Here is a tiny trained network, its code and every weight. The questions are about switching its units off for an input and a target symbol, where a switched-off unit gives its printed mean instead of its output.

import numpy as np


def w(rows, s, z=0):
    codes = np.array(rows[::2]) - 128.0
    scale = np.full(codes.shape[1], s)
    scale[-1] = z or s
    return codes * scale


def norm(h):
    return h / np.sqrt((h * h).mean(-1, keepdims=True) + 1e-5)


def f(y):
    return y / 2 * (1 + np.tanh(0.7978845608 * (y + 0.044715 * y**3)))


def softmax(a):
    e = np.exp(a - a.max(-1, keepdims=True))
    return e / e.sum(-1, keepdims=True)


def log_softmax(a):
    a = a - a.max(-1, keepdims=True)
    return a - np.log(np.exp(a).sum(-1, keepdims=True))


def net(x, mask):
    ids = ['Σγεζηθφ'.index(c) for c in x.split()]
    T = len(ids)
    res = E[ids] + P[:T]
    r = norm(res)
    for j in range(2):
        rows = slice(3 * j, 3 * j + 3)
        q, k, v = (r @ M[0][rows].T for M in (Q, K, V))
        z = softmax(np.where(np.tri(T) > 0, q @ k.T / 3**0.5, -1e9)) @ v
        o = O[0][rows]
        res = res + np.where(mask[j], z, o[:, -1]) @ o[:, :-1]
    y = f(norm(res) @ A[0][:, :-1].T + A[0][:, -1])
    res = res + np.where(mask[2:26], y, B[0][:, -1]) @ B[0][:, :-1]
    return log_softmax(norm(res)[-1] @ U[:, :-1].T + U[:, -1])


Q, K, V, O, A, B = {}, {}, {}, {}, {}, {}
E = w([
[153,252,55],'Σ',
[2,30,131],'γ',
[147,48,71],'ε',
[94,116,234],'ζ',
[144,213,173],'η',
[4,134,164],'θ',
[153,53,192],'φ',
],0.017)
P = w([
[252,230,129],'0',
[177,231,150],'1',
[158,220,147],'2',
[137,179,144],'3',
[131,156,129],'4',
[129,139,111],'5',
[115,130,107],'6',
[90,133,107],'7',
[78,112,90],'8',
[61,125,99],'9',
[57,131,101],'10',
[58,101,76],'11',
],0.011)
Q[0] = w([
[91,136,113],'H1',
[175,254,54],'H1',
[74,109,127],'H1',
[228,140,211],'H2',
[147,207,93],'H2',
[155,74,182],'H2',
],0.024)
K[0] = w([
[92,111,115],'H1',
[194,249,67],'H1',
[76,83,127],'H1',
[168,184,220],'H2',
[57,103,171],'H2',
[189,152,128],'H2',
],0.021)
V[0] = w([
[109,184,85],'H1',
[134,170,83],'H1',
[237,114,158],'H1',
[254,170,135],'H2',
[134,84,144],'H2',
[158,81,139],'H2',
],0.012)
O[0] = w([
[150,183,115,67],'H1',
[181,173,103,27],'H1',
[250,119,142,5],'H1',
[13,110,125,248],'H2',
[155,167,145,158],'H2',
[134,174,142,197],'H2',
],0.012,0.0021)
A[0] = w([
[64,85,103,97],'N1',
[129,120,126,155],'N2',
[181,97,59,62],'N3',
[125,151,162,54],'N4',
[154,153,2,84],'N5',
[165,110,131,125],'N6',
[110,96,148,98],'N7',
[111,163,180,16],'N8',
[78,149,140,4],'N9',
[197,169,200,28],'N10',
[106,152,169,74],'N11',
[157,185,111,77],'N12',
[174,64,124,97],'N13',
[85,66,203,62],'N14',
[133,157,165,49],'N15',
[104,69,217,70],'N16',
[56,140,143,119],'N17',
[64,136,180,173],'N18',
[90,94,114,27],'N19',
[62,168,94,38],'N20',
[151,110,85,60],'N21',
[83,128,158,172],'N22',
[69,178,71,182],'N23',
[117,218,115,202],'N24',
],0.022,0.0035)
B[0] = w([
[134,15,172,241],'N1',
[128,133,125,134],'N2',
[21,17,154,174],'N3',
[137,90,127,132],'N4',
[18,163,119,194],'N5',
[95,130,109,140],'N6',
[134,149,158,167],'N7',
[154,67,132,148],'N8',
[109,87,96,169],'N9',
[185,42,60,173],'N10',
[137,87,126,154],'N11',
[209,148,124,167],'N12',
[124,210,159,166],'N13',
[131,168,231,243],'N14',
[156,93,126,134],'N15',
[118,200,183,221],'N16',
[76,73,90,231],'N17',
[56,3,191,246],'N18',
[128,66,161,178],'N19',
[86,138,79,191],'N20',
[89,106,166,142],'N21',
[94,66,122,208],'N22',
[140,218,59,212],'N23',
[246,174,101,195],'N24',
],0.042,0.011)
U = w([
[83,37,22,51],'Σ',
[171,31,182,143],'γ',
[139,169,213,114],'ε',
[187,48,99,127],'ζ',
[107,42,72,2],'η',
[2,156,90,220],'θ',
[86,177,86,184],'φ',
],0.0096,0.0032)

Each question gives the input, a string of symbols that net reads in full, and the target symbol t.
The units are the heads (3 rows each of Q, K, V and O) and the neurons (one row each of A and B). Each row of codes is followed by its name. A weight is (code - 128) times the scale printed after its matrix; where a second scale follows, it is the last column's (O, A, B and U).
mask holds one flag per unit, heads first, then neurons. A switched-off unit (its flag False) gives its mean, the last column of its rows in O or B, instead of its output. The means were averaged over made-up inputs and are rounded, as every weight is.
A unit's drop is (log p(t) with every unit on - log p(t) with that unit switched off) / (log p(t) with every unit on - log p(t) with every unit switched off).
top k neurons: the k neurons with the biggest drops, biggest first
which heads matter: for each layer, one digit per head in row order, 1 if its drop is at least 0.15 and else 0, layers parted by /
drop of u: that unit's drop, to one decimal
input ε Σ Σ, target φ: which heads matter	10
input ε θ θ ε Σ, target φ: which heads matter	00
input φ ζ η ζ φ ε, target θ: top 2 neurons	N3; N1
input ε φ θ, target Σ: which heads matter	10
input ε ε φ ε, target ε: which heads matter	11
input γ γ ζ ζ ε γ γ θ ζ γ η, target ζ: which heads matter	01
input ε Σ φ, target ε: which heads matter	10
input Σ η η, target ζ: which heads matter	10
input ε ζ ε ε ε φ ε, target ε: which heads matter	10
input φ Σ ε ε γ Σ, target ζ: which heads matter	01
input ζ ε θ, target Σ: which heads matter	10
input Σ ε ε, target θ: top 2 neurons	N5; N3
input Σ φ η θ γ ε θ Σ, target ζ: drop of H2	0.9
input ζ ζ θ ε ε φ, target ε: drop of H2	-0.1
